Here is a tiny trained network, its code and every weight. The questions are about switching its units off for an input and a target symbol, where a switched-off unit gives its printed mean instead of its output.

import numpy as np


def w(rows, s, z=0):
    codes = np.array(rows[::2]) - 128.0
    scale = np.full(codes.shape[1], s)
    scale[-1] = z or s
    return codes * scale


def f(y):
    return np.maximum(y, 0)


def softmax(a):
    e = np.exp(a - a.max(-1, keepdims=True))
    return e / e.sum(-1, keepdims=True)


def log_softmax(a):
    a = a - a.max(-1, keepdims=True)
    return a - np.log(np.exp(a).sum(-1, keepdims=True))


def net(x, mask):
    ids = ['αγδεηθμπ'.index(c) for c in x.split()]
    T = len(ids)
    res = E[ids] + P[:T]
    u = 0
    for l in range(2):
        q, k, v = (res @ M[l].T for M in (Q, K, V))
        z = softmax(np.where(np.tri(T) > 0, q @ k.T / 3**0.5, -1e9)) @ v
        res = res + np.where(mask[u], z, O[l][:, -1]) @ O[l][:, :-1]
        u += 1
        y = f(res @ A[l][:, :-1].T + A[l][:, -1])
        res = res + np.where(mask[u : u + 8], y, B[l][:, -1]) @ B[l][:, :-1]
        u += 8
    return log_softmax(res[-1] @ U[:, :-1].T + U[:, -1])


Q, K, V, O, A, B = {}, {}, {}, {}, {}, {}
E = w([
[144,151,126,3,107,122],'α',
[65,106,52,12,170,126],'γ',
[209,139,111,49,137,208],'δ',
[78,198,127,96,99,103],'ε',
[143,202,83,99,123,147],'η',
[183,193,176,136,103,228],'θ',
[132,71,33,152,101,128],'μ',
[63,49,255,107,82,110],'π',
],0.014)
P = w([
[254,154,184,133,76,10],'0',
[186,166,79,96,213,225],'1',
[144,165,93,118,155,154],'2',
[112,154,74,116,120,136],'3',
[90,149,56,115,91,128],'4',
[84,150,45,133,78,136],'5',
[82,151,40,145,65,139],'6',
[95,152,47,160,44,154],'7',
[82,147,40,168,40,154],'8',
[83,142,47,179,29,160],'9',
],0.0084)
Q[0] = w([
[102,149,120,136,132,94],'0.h1',
[119,71,63,150,9,146],'0.h1',
[126,106,166,162,157,78],'0.h1',
],0.011)
K[0] = w([
[166,187,160,78,180,184],'0.h1',
[238,118,144,125,83,2],'0.h1',
[59,169,81,59,196,140],'0.h1',
],0.0077)
V[0] = w([
[209,149,95,108,167,213],'0.h1',
[142,55,82,2,242,193],'0.h1',
[162,156,208,96,117,147],'0.h1',
],0.0081)
O[0] = w([
[180,118,81,107,113,207,222],'0.h1',
[145,85,141,57,100,190,4],'0.h1',
[161,118,183,160,254,234,152],'0.h1',
],0.0098,0.0039)
A[0] = w([
[135,9,89,149,119,133,190],'0.n1',
[171,162,115,135,52,171,52],'0.n2',
[85,117,191,138,127,103,225],'0.n3',
[165,67,76,155,145,127,141],'0.n4',
[136,191,145,185,151,123,178],'0.n5',
[152,142,131,152,76,60,100],'0.n6',
[165,60,109,152,148,97,253],'0.n7',
[89,116,209,126,166,148,44],'0.n8',
],0.011,0.0041)
B[0] = w([
[112,186,177,107,73,141,254],'0.n1',
[2,98,27,74,134,121,241],'0.n2',
[92,136,172,144,99,182,144],'0.n3',
[128,204,138,144,101,112,240],'0.n4',
[62,53,82,99,188,108,208],'0.n5',
[225,133,170,97,132,93,202],'0.n6',
[123,191,137,95,88,144,219],'0.n7',
[128,128,37,55,113,157,136],'0.n8',
],0.0082,0.0064)
Q[1] = w([
[115,215,59,76,136,157],'1.h1',
[255,104,168,247,122,42],'1.h1',
[146,220,124,82,209,205],'1.h1',
],0.0078)
K[1] = w([
[105,99,199,205,89,162],'1.h1',
[97,87,133,2,209,112],'1.h1',
[31,127,96,192,79,191],'1.h1',
],0.0075)
V[1] = w([
[162,206,41,173,125,73],'1.h1',
[163,225,255,251,117,186],'1.h1',
[209,172,230,58,45,94],'1.h1',
],0.0089)
O[1] = w([
[136,211,56,150,146,66,248],'1.h1',
[122,147,178,251,73,135,143],'1.h1',
[162,81,53,156,35,97,212],'1.h1',
],0.012,0.015)
A[1] = w([
[131,106,106,251,149,169,226],'1.n1',
[49,96,87,149,145,134,77],'1.n2',
[128,77,213,130,223,153,25],'1.n3',
[101,71,70,177,162,127,143],'1.n4',
[154,156,66,77,60,132,163],'1.n5',
[77,177,160,102,189,158,3],'1.n6',
[104,159,136,73,156,121,93],'1.n7',
[125,159,155,99,161,254,198],'1.n8',
],0.0096,0.0048)
B[1] = w([
[83,120,172,89,99,79,165],'1.n1',
[179,211,195,74,104,137,145],'1.n2',
[88,173,104,96,2,168,143],'1.n3',
[222,135,185,104,90,91,153],'1.n4',
[118,145,177,153,176,191,252],'1.n5',
[193,160,95,99,94,111,157],'1.n6',
[122,93,101,102,126,102,147],'1.n7',
[161,102,244,166,160,78,163],'1.n8',
],0.0094,0.036)
U = w([
[58,122,76,59,98,221,121],'α',
[236,128,75,154,56,157,87],'γ',
[128,109,206,197,210,15,163],'δ',
[33,60,160,123,31,110,249],'ε',
[31,253,102,143,153,189,184],'η',
[159,134,93,93,205,39,145],'θ',
[153,139,176,184,199,232,67],'μ',
[140,173,141,51,69,104,2],'π',
],0.0053,0.006)

Each question gives the input, a string of symbols that net reads in full, and the target symbol t.
The units are the heads (3 rows each of Q, K, V and O) and the neurons (one row each of A and B). Each row of codes is followed by its name. A weight is (code - 128) times the scale printed after its matrix; where a second scale follows, it is the last column's (O, A, B and U).
mask holds one flag per unit, layer by layer, with each layer's heads first. A switched-off unit (its flag False) gives its mean, the last column of its rows in O or B, instead of its output. The means were averaged over made-up inputs and are rounded, as every weight is.
A unit's drop is (log p(t) with every unit on - log p(t) with that unit switched off) / (log p(t) with every unit on - log p(t) with every unit switched off).
The circuit of an input: a set's keep is (log p(t) with only the set's units on - log p(t) with every unit switched off) / (log p(t) with every unit on - log p(t) with every unit switched off). Starting from the 12 units with the biggest drops (on a tie, the unit counted first), units are removed one at a time, each time the one whose removal leaves the highest keep (on an exact tie, the one counted first), for as long as the keep stays at least 0.8.
units of the circuit, in order: the units of the circuit, biggest drop first
most important unit: the unit with the biggest drop
top k neurons: the k neurons with the biggest drops, biggest first
k most important neurons of layer l: the k neurons of layer l with the biggest drops, biggest first
input θ γ θ α, target π: top 2 neurons : [1.n3; 0.n5]
input θ μ ε ε, target δ: units of the circuit, in order : [0.h1; 1.h1; 0.n5; 1.n8]
input δ μ μ α ε μ, target μ: units of the circuit, in order : [0.h1; 1.h1]
input ε μ η μ θ θ γ θ μ, target θ: units of the circuit, in order : [0.h1; 1.n5; 0.n5; 1.h1]
input θ π μ η, target δ: units of the circuit, in order : [1.h1; 0.h1; 1.n8; 0.n5]
input μ η ε α γ, target γ: top 2 neurons : [0.n6; 1.n4]
input γ θ η, target π: most important unit : 0.n2
input ε η δ ε η γ μ γ γ, target θ: units of the circuit, in order : [1.h1; 1.n7]
input θ μ θ α μ θ δ α π θ, target ε: units of the circuit, in order : [1.h1; 0.n2]
input μ θ α δ θ μ γ μ θ ε, target γ: top 4 neurons : [0.n6; 0.n1; 0.n2; 0.n7]
input γ α γ θ π, target ε: units of the circuit, in order : [1.h1; 0.h1]
input δ μ θ α γ η η μ μ η, target μ: top 2 neurons : [0.n1; 0.n2]
input γ μ μ μ α π θ α, target α: units of the circuit, in order : [0.h1; 1.h1; 0.n4; 1.n8]
input θ θ μ δ θ, target δ: top 2 neurons : [1.n8; 1.n5]
input π ε μ, target π: top 3 neurons : [0.n5; 1.n3; 0.n8]
input ε α μ ε θ θ, target θ: 2 most important neurons of layer 1 : [1.n5; 1.n6]
input θ θ θ μ γ π, target δ: units of the circuit, in order : [1.h1; 0.h1; 1.n8; 0.n5]
input ε η μ θ η μ π γ, target ε: units of the circuit, in order : [0.n3; 1.h1]
input μ μ μ μ θ θ α π ε, target ε: units of the circuit, in order : [1.h1; 0.n3]
input θ α γ, target π: top 3 neurons : [1.n3; 0.n5; 1.n6]
input μ π μ, target ε: units of the circuit, in order : [1.h1; 0.n2; 0.h1]
input θ μ μ η μ, target δ: 2 most important neurons of layer 1 : [1.n5; 1.n1]
input γ η θ μ μ η γ γ μ θ, target α: units of the circuit, in order : [0.h1; 1.h1; 0.n2]
input π γ μ μ γ ε θ, target π: top 2 neurons : [1.n3; 0.n5]
input θ δ θ π, target ε: top 4 neurons : [1.n5; 1.n3; 0.n5; 1.n8]
input μ μ ε μ π α ε, target γ: top 2 neurons : [0.n6; 0.n2]
input α π π γ, target ε: 3 most important neurons of layer 1 : [1.n5; 1.n3; 1.n8]
input μ μ μ μ θ γ μ π η, target γ: top 4 neurons : [0.n4; 1.n4; 0.n1; 0.n6]
input α ε θ, target π: top 3 neurons : [1.n3; 1.n8; 0.n2]
input π θ α, target ε: top 3 neurons : [0.n3; 1.n3; 1.n5]
